Below are the code and all the weights of a small trained network. Each question names an input and a class and asks about switching units off, where a switched-off unit gives its printed mean instead of its output.

import numpy as np


def w(rows, s, z=0):
    codes = np.array(rows[::2]) - 128.0
    scale = np.full(codes.shape[1], s)
    scale[-1] = z or s
    return codes * scale


def f(y):
    return np.maximum(y, 0)


def log_softmax(a):
    a = a - a.max(-1, keepdims=True)
    return a - np.log(np.exp(a).sum(-1, keepdims=True))


def net(x, mask):
    res = np.array(x, float).reshape(1, 3) / 4 @ E
    y = f(res @ A[0][:, :-1].T + A[0][:, -1])
    res = res + np.where(mask, y, B[0][:, -1]) @ B[0][:, :-1]
    return log_softmax(res[-1] @ U[:, :-1].T + U[:, -1])


A, B = {}, {}
E = w([
[125,133,14,80,215,143,141,56,78,84,208],'x0',
[81,85,106,105,167,41,174,110,113,197,3],'x1',
[60,210,125,145,45,151,231,143,105,204,38],'x2',
],0.011)
A[0] = w([
[116,162,162,134,89,138,151,155,121,128,131,138],'N1',
[134,93,104,124,229,103,108,115,129,111,128,242],'N2',
[162,94,147,154,132,121,84,150,133,122,141,196],'N3',
[158,112,199,127,93,122,70,148,137,116,136,127],'N4',
[152,139,113,137,143,149,102,115,130,98,254,185],'N5',
[120,161,120,135,39,157,166,140,122,145,145,163],'N6',
[142,120,163,134,69,129,94,142,156,141,126,229],'N7',
[144,126,135,126,129,151,112,136,136,115,221,252],'N8',
[127,138,148,135,50,148,156,139,140,168,34,126],'N9',
[153,100,131,114,183,140,99,114,123,109,203,45],'N10',
],0.015,0.003)
B[0] = w([
[142,136,171,138,66,159,67,81,73,107,62,175],'N1',
[180,65,62,95,183,73,61,113,134,178,139,208],'N2',
[131,163,179,170,219,133,92,109,122,95,180,182],'N3',
[119,99,220,64,190,125,148,153,96,71,107,192],'N4',
[129,92,60,61,39,127,94,139,101,74,233,253],'N5',
[111,172,126,181,127,237,220,112,155,144,111,192],'N6',
[121,81,196,123,133,201,157,152,158,116,119,186],'N7',
[180,130,131,153,63,116,8,115,177,95,164,219],'N8',
[115,134,139,139,52,4,130,175,112,124,57,237],'N9',
[56,237,62,190,158,66,89,145,154,104,165,219],'N10',
],0.014,0.023)
U = w([
[148,147,41,76,151,91,46,137,161,78,206,66],'0',
[80,180,132,173,66,110,166,183,101,137,32,196],'1',
[232,138,141,139,229,182,112,97,181,162,168,12],'2',
[172,103,242,110,177,168,88,198,156,60,126,159],'3',
[118,197,80,156,195,255,195,71,128,148,121,72],'4',
[159,171,102,116,47,253,86,104,135,86,152,89],'5',
[168,138,28,76,169,224,181,103,137,141,209,70],'6',
[177,47,56,82,248,67,105,61,113,243,46,253],'7',
],0.0079,0.0032)

Each question gives the input, the list of numbers given to net, and the class t.
The units are the neurons (one row each of A and B). Each row of codes is followed by its name. A weight is (code - 128) times the scale printed after its matrix; where a second scale follows, it is the last column's (A, B and U).
mask holds one flag per neuron, in row order. A switched-off neuron (its flag False) gives its mean, the last column of its row in B, instead of its output. The means were averaged over made-up inputs and are rounded, as every weight is.
A unit's drop is (log p(t) with every unit on - log p(t) with that unit switched off) / (log p(t) with every unit on - log p(t) with every unit switched off).
The circuit of an input: a set's keep is (log p(t) with only the set's units on - log p(t) with every unit switched off) / (log p(t) with every unit on - log p(t) with every unit switched off). Starting from all 10 units, units are removed one at a time, each time the one whose removal leaves the highest keep (on an exact tie, the one counted first), for as long as the keep stays at least 0.8.
circuit, biggest first: the units of the circuit, biggest drop first
top k neurons: the k neurons with the biggest drops, biggest first
drop when u is switched off: that unit's drop, to one decimal
input [3,-4,2], class 5: circuit, biggest first -> [N2]
input [6,3,5], class 7: circuit, biggest first -> [N5, N10]
input [6,-1,6], class 4: circuit, biggest first -> [N9, N5]
input [-7,-6,3], class 3: top 2 neurons -> [N4, N7]
input [-7,-1,1], class 1: top 2 neurons -> [N9, N8]
input [2,2,2], class 1: top 2 neurons -> [N2, N5]
input [2,-3,2], class 5: drop when N2 is switched off -> 0.2
input [-1,0,0], class 3: drop when N6 is switched off -> 0.1
input [-2,7,3], class 1: drop when N5 is switched off -> 0.0
input [6,6,-3], class 7: drop when N5 is switched off -> 0.1
